Here is a tiny trained network, its code and every weight. The questions are about switching its units off for an input and a class, where a switched-off unit gives its printed mean instead of its output.

import numpy as np


def w(rows, s, z=0):
    codes = np.array(rows[::2]) - 128.0
    scale = np.full(codes.shape[1], s)
    scale[-1] = z or s
    return codes * scale


def f(y):
    return np.maximum(y, 0)


def log_softmax(a):
    a = a - a.max(-1, keepdims=True)
    return a - np.log(np.exp(a).sum(-1, keepdims=True))


def net(x, mask):
    res = np.array(x, float).reshape(1, 6) / 4 @ E
    y = f(res @ A[0][:, :-1].T + A[0][:, -1])
    res = res + np.where(mask, y, B[0][:, -1]) @ B[0][:, :-1]
    return log_softmax(res[-1] @ U[:, :-1].T + U[:, -1])


A, B = {}, {}
E = w([
[116,136,150,151,131,147,136,149,133],'x0',
[182,41,236,34,71,110,100,203,138],'x1',
[164,144,225,108,213,57,153,46,198],'x2',
[149,123,171,137,176,223,2,90,39],'x3',
[150,114,101,112,134,127,145,118,96],'x4',
[188,146,169,149,94,156,147,120,143],'x5',
],0.0089)
A[0] = w([
[102,173,100,145,103,81,202,130,136,78],'neuron 0',
[135,137,128,147,186,98,132,99,131,213],'neuron 1',
[102,255,63,206,161,136,129,89,127,122],'neuron 2',
[91,165,76,152,55,187,118,130,118,92],'neuron 3',
[128,113,150,150,156,164,85,92,96,2],'neuron 4',
[107,122,138,105,151,90,122,181,110,249],'neuron 5',
[148,158,92,144,153,119,131,103,119,53],'neuron 6',
[133,81,80,140,70,140,114,178,96,72],'neuron 7',
[128,165,131,154,157,142,59,124,80,66],'neuron 8',
[134,142,145,144,187,164,89,104,86,127],'neuron 9',
[152,172,123,130,153,155,102,136,113,24],'neuron 10',
[114,106,118,146,101,110,169,139,143,7],'neuron 11',
[142,134,163,123,183,125,143,96,143,72],'neuron 12',
],0.013,0.0051)
B[0] = w([
[119,148,4,146,34,119,66,115,226,191],'neuron 0',
[54,72,139,178,174,140,165,79,161,189],'neuron 1',
[194,74,212,98,148,148,56,255,92,253],'neuron 2',
[69,55,171,166,202,64,193,33,133,190],'neuron 3',
[130,179,93,75,99,116,144,130,74,167],'neuron 4',
[199,43,102,123,103,198,142,104,127,172],'neuron 5',
[117,61,145,79,151,124,101,221,115,160],'neuron 6',
[75,135,197,196,237,60,135,147,148,182],'neuron 7',
[156,201,75,115,81,148,81,95,202,181],'neuron 8',
[129,181,38,199,51,142,159,128,103,192],'neuron 9',
[73,184,88,104,108,81,114,87,61,149],'neuron 10',
[135,200,106,88,12,111,73,134,151,150],'neuron 11',
[91,92,180,143,173,63,170,85,119,168],'neuron 12',
],0.0078,0.017)
U = w([
[179,66,170,59,79,128,72,241,99,131],'0',
[50,142,127,194,187,42,173,78,149,54],'1',
[125,206,23,143,2,103,108,122,152,2],'2',
[146,75,90,193,100,167,142,126,149,228],'3',
],0.0076,0.0049)

Each question gives the input, the list of numbers given to net, and the class t.
The units are the neurons (one row each of A and B). Each row of codes is followed by its name. A weight is (code - 128) times the scale printed after its matrix; where a second scale follows, it is the last column's (A, B and U).
mask holds one flag per neuron, in row order. A switched-off neuron (its flag False) gives its mean, the last column of its row in B, instead of its output. The means were averaged over made-up inputs and are rounded, as every weight is.
A unit's drop is (log p(t) with every unit on - log p(t) with that unit switched off) / (log p(t) with every unit on - log p(t) with every unit switched off).
The circuit of an input: a set's keep is (log p(t) with only the set's units on - log p(t) with every unit switched off) / (log p(t) with every unit on - log p(t) with every unit switched off). Starting from the 12 units with the biggest drops (on a tie, the unit counted first), units are removed one at a time, each time the one whose removal leaves the highest keep (on an exact tie, the one counted first), for as long as the keep stays at least 0.8.
units of the circuit, in order: the units of the circuit, biggest drop first
most important unit: the unit with the biggest drop
k most important neurons: the k neurons with the biggest drops, biggest first
drop when u is switched off: that unit's drop, to one decimal
input [8,3,-7,7,1,4], class 1: most important unit : neuron 7
input [0,2,-7,-6,0,8], class 1: units of the circuit, in order : (neuron 7; neuron 3)
input [5,5,6,-6,-8,-8], class 3: 2 most important neurons : (neuron 2; neuron 5)
input [-3,2,-6,2,-6,-6], class 1: units of the circuit, in order : (neuron 2; neuron 7)
input [-1,5,2,7,7,4], class 2: 2 most important neurons : (neuron 2; neuron 9)
input [2,2,4,5,3,-6], class 2: units of the circuit, in order : (neuron 2; neuron 3)
input [-6,-2,0,-5,4,-7], class 2: 2 most important neurons : (neuron 0; neuron 3)
input [-6,4,-5,-1,-5,-1], class 1: 2 most important neurons : (neuron 2; neuron 7)
input [-7,-4,-2,8,7,7], class 2: 2 most important neurons : (neuron 9; neuron 8)
input [-8,5,-1,7,1,-3], class 2: units of the circuit, in order : (neuron 2; neuron 9)
input [-3,4,6,3,-3,6], class 1: 2 most important neurons : (neuron 2; neuron 12)
input [-5,-7,1,7,-1,-3], class 0: 3 most important neurons : (neuron 2; neuron 6; neuron 0)
input [-3,-8,7,-4,4,5], class 0: 2 most important neurons : (neuron 2; neuron 6)
input [-7,6,3,4,7,-4], class 3: 2 most important neurons : (neuron 2; neuron 6)
input [-5,0,-7,-6,7,-2], class 1: 2 most important neurons : (neuron 7; neuron 3)
input [-3,6,8,-1,-4,0], class 1: 2 most important neurons : (neuron 2; neuron 12)
input [-6,-1,0,-8,1,-8], class 2: most important neuron : (neuron 0)
input [5,-7,-3,4,7,7], class 0: drop when neuron 6 is switched off : 0.1
input [3,1,-8,1,6,-7], class 1: drop when neuron 7 is switched off : 0.1
input [0,-7,-6,5,-5,-1], class 0: drop when neuron 2 is switched off : 3.1
